Below is a small trained network, with its code and all its weights. Each question gives an input and a class and asks what happens when units are switched off, that is, made to give their printed mean instead of their output.

import numpy as np


def w(rows, s, z=0):
    codes = np.array(rows[::2]) - 128.0
    scale = np.full(codes.shape[1], s)
    scale[-1] = z or s
    return codes * scale


def norm(h):
    return h / np.sqrt((h * h).mean(-1, keepdims=True) + 1e-5)


def f(y):
    return np.maximum(y, 0)


def log_softmax(a):
    a = a - a.max(-1, keepdims=True)
    return a - np.log(np.exp(a).sum(-1, keepdims=True))


def net(x, mask):
    res = np.array(x, float).reshape(1, 7) / 4 @ E
    u = 0
    for l in range(3):
        y = f(norm(res) @ A[l][:, :-1].T + A[l][:, -1])
        res = res + np.where(mask[u : u + 4], y, B[l][:, -1]) @ B[l][:, :-1]
        u += 4
    return log_softmax(norm(res)[-1] @ U[:, :-1].T + U[:, -1])


A, B = {}, {}
E = w([
[124,130,133,130,141,136,128],'x0',
[128,126,130,129,128,129,125],'x1',
[132,121,126,46,189,29,134],'x2',
[140,135,140,116,123,133,111],'x3',
[121,126,131,134,155,141,129],'x4',
[94,79,204,73,105,171,165],'x5',
[48,56,120,134,113,133,6],'x6',
],0.011)
A[0] = w([
[191,188,136,173,126,111,206,95],'0.n1',
[236,219,1,227,208,69,61,2],'0.n2',
[103,133,94,23,159,93,112,51],'0.n3',
[130,177,144,156,116,181,125,102],'0.n4',
],0.0076,0.007)
B[0] = w([
[95,126,53,30,177,241,28,241],'0.n1',
[57,205,254,184,69,58,145,254],'0.n2',
[165,55,94,240,140,186,146,181],'0.n3',
[141,77,71,225,128,98,159,181],'0.n4',
],0.0091,0.005)
A[1] = w([
[102,69,250,74,116,173,204,4],'1.n1',
[133,126,95,142,126,164,136,60],'1.n2',
[44,103,142,135,110,133,76,48],'1.n3',
[152,111,144,95,183,55,139,26],'1.n4',
],0.011,0.0029)
B[1] = w([
[63,236,152,181,73,75,126,254],'1.n1',
[171,88,165,120,144,33,174,167],'1.n2',
[173,147,42,61,178,130,119,248],'1.n3',
[245,17,224,215,57,161,149,191],'1.n4',
],0.011,0.0059)
A[2] = w([
[211,57,184,200,74,182,115,61],'2.n1',
[213,250,151,63,139,226,243,72],'2.n2',
[159,140,74,224,58,255,158,53],'2.n3',
[113,154,112,107,159,144,103,6],'2.n4',
],0.0099,0.0024)
B[2] = w([
[131,72,128,128,249,74,207,214],'2.n1',
[100,91,56,108,123,189,8,255],'2.n2',
[173,92,189,63,150,57,201,249],'2.n3',
[136,91,63,86,83,99,165,147],'2.n4',
],0.011,0.0076)
U = w([
[125,113,11,53,109,185,49,119],'0',
[54,228,187,192,29,89,130,251],'1',
[183,70,164,105,157,78,230,35],'2',
],0.013,0.0024)

Each question gives the input, the list of numbers given to net, and the class t.
The units are the neurons (one row each of A and B). Each row of codes is followed by its name. A weight is (code - 128) times the scale printed after its matrix; where a second scale follows, it is the last column's (A, B and U).
mask holds one flag per neuron, layer by layer. A switched-off neuron (its flag False) gives its mean, the last column of its row in B, instead of its output. The means were averaged over made-up inputs and are rounded, as every weight is.
A unit's drop is (log p(t) with every unit on - log p(t) with that unit switched off) / (log p(t) with every unit on - log p(t) with every unit switched off).
The circuit of an input: a set's keep is (log p(t) with only the set's units on - log p(t) with every unit switched off) / (log p(t) with every unit on - log p(t) with every unit switched off). Starting from all 12 units, units are removed one at a time, each time the one whose removal leaves the highest keep (on an exact tie, the one counted first), for as long as the keep stays at least 0.8.
circuit, biggest first: the units of the circuit, biggest drop first
top k neurons: the k neurons with the biggest drops, biggest first
top k neurons in layer l: the k neurons of layer l with the biggest drops, biggest first
drop when u is switched off: that unit's drop, to one decimal
input [8,6,3,1,3,5,4], class 1: circuit, biggest first : (1.n1)
input [-5,-8,-5,7,3,3,0], class 2: top 2 neurons in layer 0 : (0.n4 0.n2)
input [0,2,-5,6,-4,-5,3], class 1: top 2 neurons in layer 0 : (0.n2 0.n3)
input [8,2,6,-4,-8,-6,0], class 1: top 2 neurons : (0.n2 2.n3)
input [-2,-3,8,-5,7,-7,4], class 2: top 3 neurons : (1.n1 1.n4 0.n1)
input [8,6,-7,-3,-6,5,-1], class 2: top 4 neurons : (0.n4 0.n2 2.n3 2.n1)
input [-3,8,-5,-5,-7,2,-5], class 0: top 3 neurons : (2.n2 0.n1 1.n4)
input [0,-6,-7,-4,3,3,6], class 2: top 2 neurons in layer 2 : (2.n3 2.n2)
input [-7,2,-7,4,3,-6,0], class 2: top 3 neurons : (1.n1 2.n3 0.n4)
input [8,-8,-6,0,8,-6,1], class 1: top 4 neurons : (0.n2 1.n4 0.n3 2.n1)
input [8,-5,4,-5,0,-8,-7], class 1: top 2 neurons : (0.n2 1.n3)
input [-7,0,-4,-5,-7,0,-5], class 0: top 3 neurons : (2.n2 0.n1 1.n4)
input [-3,-3,-6,7,4,8,4], class 1: top 2 neurons in layer 1 : (1.n1 1.n4)
input [8,2,5,8,-4,-4,-8], class 0: circuit, biggest first : (2.n2)
input [2,-1,-5,8,1,7,-5], class 1: top 2 neurons : (1.n1 1.n3)
input [-6,-3,-4,-1,-6,-5,-7], class 0: top 3 neurons : (0.n1 2.n2 1.n1)
input [-1,5,-7,1,1,5,3], class 2: top 2 neurons : (0.n2 2.n3)
input [0,-7,8,4,-3,8,4], class 1: top 2 neurons : (1.n1 2.n3)
input [-6,2,1,-2,3,8,3], class 1: drop when 1.n1 is switched off : 1.3
input [-3,5,-8,2,-4,-4,7], class 2: drop when 2.n2 is switched off : 0.5
input [-4,-4,-3,-5,-5,-5,4], class 1: circuit, biggest first : (0.n2)
input [-4,-2,2,-6,-8,-1,-2], class 0: drop when 0.n1 is switched off : 1.8
